In the rows, zero is written as 128.
Each row is followed by its class number.
[142 153 114 126 181 127 126 122 102 133  85  76 125 191 136 112 114 110
 138 113 111 141 131 111 163 182 162 144 130 131 128 145 146 121 107  64
 126 103]
8
[116 127 152 146 118 135 138 114 159 136 134 134 126 109 114 121 130 152
 141 141 119 138 145 138 129 112 121 117 108 135 126 116  98 131 133 155
 131 116]
10
[ 79 130 168 169 129 137 158 136 213 112 155 162 134 104  92 159 117 168
 170 183 122 124 158 134 119  72 127 117 105 141 102  76  63 150 148 181
 139 140]
10
[ 66 115  98 154 154 142 151  99 118 124 157 126 112 159  92 135 142 154
 152 167 141 183 153  97 145 152 145  60 129 176 127 153 110 187 127 129
  88 128]
9
[131 143 119 116 115 132 111 147 133  66 112 138 126 141 147 142 131  99
 114 113 134 121 117 100 113 104 132 165 156  48 167 106 161 129 155 137
 134 117]
1
[120 164 157 153 160 126 120 152 201  83 113 115 140 164 122 132  92 124
 168 153  99 110 150 111 147  94 151 189 119 103 113  73 105 125 154 118
 135 104]
5
[ 99 141 141 144 110 134 125 137 203  66 140 157 130 120 112 147 116 137
 152 163 125 129 127 103 110  66 119 161 122  84 145  96 114 132 159 166
 140 109]
9
[109  96  78 127 100 141 133  81  83 173 132 131  85 138 116 118 161 158
 103 161 165 202 112 103 114 168 131  27 149 122 131 122 150 169 119 126
  89 121]
3
[ 62 116 158 153 132 142 159 117 141 139 159 158 126 115 111 138 135 154
 151 176 132 148 165 136 125 112 124  74 113 180 105 133 103 166 139 159
 119 145]
10
[108 160 185 108 162 120 143 138 107 147  96 128 154 140 169 100 108  93
 141 154 102  99 156 161 126 135 123 163 120 179 110 164 174 119 141  98
 159 129]
8
[158 118 133 129 131 128 143 106 124 247 115 112 124 102 114 103 133 170
 133 154 125 129 131 177 137 156 121  96 108 172  76 117  99 118  90 124
 136 128]
4
[ 96 143 171 120 157 137 108 164 158  85  67 143 157 180 166 127  71  98
 171 216 107  94 163 122  93  95 152 196 145 127  65  73 165 142 179 111
 155  95]
9
[131 134 116 115 118 122 128 107 113 149 124 122  99 142 129 115 147 135
 120 136 138 162 107 117 122 155 120 102 132 120 147 165 168 138 117 103
 126 121]
2
[166 146 129 103 131 118 135 109  81 147 141 117 117  97 124  97 176 112
  94  75 145 115 111 139 140 157  96 140 120 149 196 210 134 102 115 131
 132 148]
5
[127 117 107 146 117 125 133 117 146 162 134 137 118 129 106 135 129 167
 139 161 134 156 126 125 122 132 131 109 132 131 108  95 113 157 127 142
 113 132]
6
[112 120 144 159 126 135 139 145 191  93 139 126 140 147 131 133  97 144
 160 167 111 158 173 116 128 102 152 134 122 142 102  77 100 180 167 149
 103 106]
2
[146  95 115  96  86 144 109 118  60 129 114 140 112 110 174 121 151 104
  70 119 165 147 119 111 108 134 110  99 169  82 146 127 172 145 127 143
 115 126]
0
[171 173 122 129 153 124 120 151 154  81  98 109 147 157 122 127 114 105
 128 112 123 108 125 122 131 133 144 200 140 102 162 124 125  94 137 104
 150 123]
7
[167 164 116 143 159 123 132 132 147  78 126  81 150 156 108 116 131 120
 138  86 111 133 143 112 163 161 158 180 113 144 181 150  83 117 141 109
 113 111]
3
[121 160 137 145 148 119 140 107 168 141 131  95 127 149  96 108 132 153
 164 131 104 140 136 123 159 154 139 135  92 158 149 153  99 114 125 106
 126 111]
3
[ 81 138 126 150 177 125 150  94  95 197 137  98 110 169  96 118 136 162
 173 149 110 150 151 122 174 192 142  74 103 197 104 174 121 160  94  80
 115 130]
6
[ 36 118 154 157  96 148 155 127 175  87 189 188 110  86 106 176 147 152
 144 175 147 153 147  98 112  57 111  72 124  92 144  93 103 182 164 205
 121 147]
10
[ 63 120 131 138 105 137 144 105 159 102 151 158 110 131 117 142 133 143
 133 173 136 174 134 101 110 104 121  81 134 119 140 126 145 163 154 156
 113 122]
8
[207 133 124 120 129 133 115 127 130 156  71  82 145 130 134  83 114 123
 120 100 109 113 125 156 132 150 127 187 119 121 124 107 106  80 107 112
 147  98]
9
[ 67 148 148 177 140 120 149 109 206  75 181 134 129 131  77 131 124 170
 178 141 102 154 163 101 158 106 134 124  91 162 161 138  75 160 152 159
 106 119]
6
[147 130 145 121  79 145 106 149 170 114 103 165 122 115 146 141 109 132
 114 181 146 133 111 132  81  78 117 156 151  54  96  51 142 124 148 151
 151 105]
4
[131 161 185 161 143 131 137 151 222 100 109 111 166 136 124 111  80 140
 181 155  78 101 179 144 141  96 147 194  88 148 107  76  73 108 162 133
 148  92]
3
[190 125 152 138 123 131 120 124 137 158  87  95 150 112 135  87 105 132
 125  99  98 110 149 157 138 147 130 174 111 137 122  98  87 100 123 131
 144  99]
6
[129 116 149 132 104 140 127 126 144 141 102 140 132 117 140 108 114 134
 128 154 120 124 148 150 104 108 121 129 131 120 102  87 130 127 143 150
 136 113]
1
[119 136 155 150 110 136 126 130 197  93 121 134 130 129 123 122 104 148
 149 164 112 136 153 120 117  93 127 142 117 117 129  91 101 134 148 148
 128 104]
0
[ 84 138 118 101 108 120 128 109 127 160 139 173  91 118 113 150 162 141
 129 180 155 127  77 112  95 111  89  97 141  88 137 161 190 121 111 130
 159 150]
9
[182 162 163 162 141 128 126 168 252 122  96 105 167 110  93 136  78 150
 165 142  84  70 146 161 135  83 144 216 103 117 101  52  33  72 121 133
 170 115]
0
[141 126 129 106 140 128 120 108  62 172 110 119 108 132 150 104 148 108
 102 112 140 125 116 128 138 165 116 111 139 128 132 162 163 122 108 109
 129 128]
5
[ 77 152 132 125 143 123 137 121 140 108 148 144 116 152 113 146 142 134
 141 168 137 135 128 109 123 132 118 100 130 143 143 173 149 149 126 106
 128 149]
0
[151 159 144 118 142 115 120 156 151 124 102 127 150 141 143 128 111 110
 143 151 114  96 126 137 116 117 138 191 128 122 117 104 142 107 150 110
 151 122]
3
[191 148 115 119 149 131 111 138 107  83  93  91 142 162 147  94 121  90
 105  88 122 125 136 123 134 157 142 186 138 124 164 139 129 115 146 101
 115 108]
5
[ 33 146 166 151 160 124 160 108 159 143 174 142 112 128  92 145 144 161
 184 157 113 119 159 117 161 121 123  81  94 171 132 175 116 156 122 142
 129 138]
1
[145 111  94 134  96 145 131 122 109  82 138 142 121 109 129 130 146 116
  83 112 169 167 131 108 111 122 126 111 165 100 177 112 121 148 150 172
 105 135]
7
[ 52 142 151 154 174 137 144 116 140 169 124 133 119 178 104 125  94 155
 197 203 104 123 156 132 117 128 133  82 100 195  67 119 154 157 128  81
 125 127]
6
[ 66 154 153 151 166 131 139 132 159  88 138 122 130 168 119 138 116 132
 176 148 105 126 168 103 155 122 152 129 115 137 131 136 128 158 146 122
 120 113]
1
[114 133 110 114 151 137 113 138  99 126  89 125 123 175 150 134 116 107
 131 162 136 132 121 107 121 136 143 134 158  93 101 108 176 140 123  91
 136 113]
9
[102 122 133 121 113 128 149 114 133 175 153 162 117  94 107 148 156 149
 123 165 149 122 111 138 106 122 102  82 123 145 122 135 123 127 122 148
 144 158]
3
[171 114 145 128 130 145 138 138 119 135 104 114 160  99 139 103 118 116
 114 109 118 105 160 159 124 126 123 165 123 154 123 108  88 106 128 156
 143 116]
9
[160 145 128 139 161 118 136 129 135 169 112  90 145 147 119 106 118 138
 150 132 105 121 146 147 155 158 150 150 110 171 106 120 100 118 120  97
 127 117]
3
[ 65 141 191 159 139 133 159 112 198 130 148 130 138 116 109 120 106 153
 177 167  90 128 180 136 148 104 126 114  83 181 116 136  89 139 146 152
 138 107]
8
[156 148 163 160 139 138 139 150 205  95 133 109 161 114 110 122 101 140
 150 124 101 116 172 147 146  99 147 185 104 142 128  80  49 118 146 155
 135 103]
4
[ 67 145 170 139 148 126 159 104 173 183 131 137 117 132 105 123 118 160
 173 191 102 122 144 150 130 127 113  91  90 179  90 146 125 124 114 111
 157 129]
8
[168 158 129 150 150 121 113 150 208  88  94  84 157 176 117 124  89 136
 164 147  91 121 153 122 144 120 163 207 118 119 113  73  85 122 145  98
 126  93]
0
[176 159 163 111 153 135 107 158 113  99  51  98 157 173 179  85  89  84
 133 120  96  96 152 150 115 137 143 212 126 117 115 113 164  95 147  81
 156  94]
10
[138 122 131  98 117 116 139 109  71 163 150 126 115 113 152 106 168 118
 103 105 142 146 125 135 129 162 101 102 128 163 161 204 171 146 123 126
 119 142]
2
[134 147 174 136 135 122 130 132 177 147 129 124 137 105 119 125 122 133
 142 129 108  92 141 141 149 106 117 162 106 127 123 112  89 105 130 147
 151 121]
5
[170  97 113 113  83 138 113 121  81 153 106 140 117  86 153 122 143 119
  76 102 153 136 110 125 108 138 114 123 158  78 145  98 137 128 127 166
 131 128]
6
[121 139 131 126 101 120 131 129 153 117 165 149 120 104 121 143 151 139
 125 145 144 147 125 121 122  97 116 132 134 105 149 117 131 148 147 162
 124 130]
4
[155 139 109 137 127 135 124 130 158 106 125 118 127 139 104 133 128 135
 120 134 140 149 118 121 124 125 141 147 139 103 139 102 103 128 129 128
 121 116]
4
[146 126 167 123 129 136 118 134 117 112 116 121 144 116 162 105 120  95
 111 102 118 108 155 130 142 116 124 162 130 120 138 118 122 122 149 145
 131 106]
5
[106 110 125 152  90 133 148 125 194 130 164 166 128  77  98 154 139 169
 146 168 138 143 128 126 117  65 111 124 118 113 126  84  78 145 146 197
 133 134]
9
[124 113 137 124  79 140 119 121 116  85 127 160 125 104 152 113 129 115
  98 127 141 151 136 111  94 110 111 129 147  97 169 120 153 149 167 175
 116 117]
6
[172  95 122 124  94 141 119  97  93 160 113 120 115 103 142  85 141 125
  83 108 141 156 130 141 121 145 109 102 134 130 134 114 114 129 129 150
 106 111]
5
[183 171 144 137 157 120 119 126 143 118  92  68 145 151 126  85 112 113
 142  80  96 111 148 134 170 164 143 197 106 139 167 157 103  81 123  98
 145  94]
7
[176 154 140 147 136 129 109 136 190  71 103  97 142 150 123 102 100 120
 137 108  99 123 145 119 140 117 142 201 115 105 148  86  85 110 155 130
 119  89]
5
[157 112 116 148 119 132 130 127 128  93 132 113 140 128 136 114 131 132
 117 103 130 165 155 123 141 125 146 141 132 131 144  98  92 156 151 161
  93 114]
10
[204 128 104 137 133 141 121 137 130 118 101  86 146 141 126 106 116 123
 107 104 128 145 142 141 137 147 155 165 139 121 126  86  87 121 126 119
 115 102]
4
[178 110 103 107  93 140 126 129 104 170  98 142 123  99 135 127 145 129
  85 140 161 130  97 144  88 134 116 124 155  98 122  94 132 109 124 142
 142 139]
3
[200 163 139 127 150 118 128 155 169 104  99  92 152 139 123 121 114 117
 133  93 104  95 123 141 136 133 137 211 116 117 149 124 101  89 124 101
 160 115]
2
[147 135 105 136 143 127 131 112 100 113 131 105 127 142 111 111 141 128
 118  93 131 149 132 114 141 174 134 128 127 153 173 166 113 138 125 122
 104 131]
6
[188  92 102 106  74 144 106 101  75 147 103 131 105 101 150  90 151 114
  58 101 162 161 103 129  99 140 102 111 158  88 156 112 143 129 132 157
 102 111]
5
[164 121 121 137 127 131 122 114 128 126 127 102 121 119 124 110 139 127
 108  92 130 141 134 117 155 140 132 138 128 109 151 107  91 131 126 148
 107 113]
5
[129 166 117 161 157 117 125 131 193  81 135  88 139 180  97 133 111 148
 172 140 102 149 155 100 162 133 159 159 113 143 144 126  88 146 142 100
 101 104]
0
[176 131 109 142 120 134 107 133 151  72 107  92 134 146 135 122 118 122
 116  95 124 151 138  96 151 133 154 170 141  81 161  90  90 134 137 132
 105  96]
0
[179 142 203 125 133 140 120 148 152 139  81 100 173 122 168  76  83 107
 135 121  79  87 183 179 137 121 132 201 102 152  99  97 104  91 142 120
 161  77]
4
[159 107 103 112 136 146 131 118  64 157 100 113 132 128 143 101 140 115
  97 120 147 137 136 141 120 161 125 114 148 148 123 137 136 132 112 122
 123 127]
9
[ 99 128 204 114 145 145 138 114  84 186 101 120 139 134 172  64 107 117
 141 164 103 120 184 178 126 151 115 109 101 207  78 162 163 128 127 101
 145 101]
4
[157 151 116 116 124 123 115 130 144 151  94 127 115 137 121 145 133 127
 119 134 141 111  89 122 127 130 126 153 149  62 132  99 142  94 108 107
 167 132]
7
[111 104 122 148 116 139 156 105 136 168 160 138 105 103  98 136 148 165
 130 154 146 165 133 130 126 139 121  62 121 160 118 136  97 164 115 152
 112 144]
2
[166 124 127 140 117 132 116 148 145  97 101 123 149 135 146 116 100 123
 128 131 117 132 150 126 114 119 145 181 139 115 127  76 113 146 164 146
 118 108]
6
[162 125 132  94 125 135 114 136  85 156  85 129 128 115 163 117 134 102
 101 118 139  99 110 134 118 135 114 159 149  85 127 125 162 102 109 127
 162 120]
9
[115 122 132 134 134 136 126 118 123 169  92 132 109 152 128 118 114 143
 144 182 127 141 125 139 108 134 134 100 129 124  76  96 145 136 117 103
 139 119]
10
[171 124 108 133  95 134 115 123 136  64 125 115 134 121 141 107 134 117
  98  91 135 164 134 100 128 129 141 156 140  93 188 106 109 136 164 165
  94  98]
3
[151 133 103 164 145 123 140 118 186 151 125  91 129 144  76 125 126 177
 161 129 110 142 137 133 157 141 155 133 108 138 119  95  59 135 115 130
 110 119]
1
[ 72 123 139 113 107 142 132 135 125  97 126 173 114 127 159 154 128 109
 116 175 149 142 127  99  99  92 122 108 159  81 127 106 184 158 158 149
 136 131]
8
[137 125 140 147 109 143 140 151 176  45 128 140 158 105 146 129 103 112
 115 119 118 141 163 123 115  80 143 169 133 115 155  81 100 132 178 182
 122 108]
8
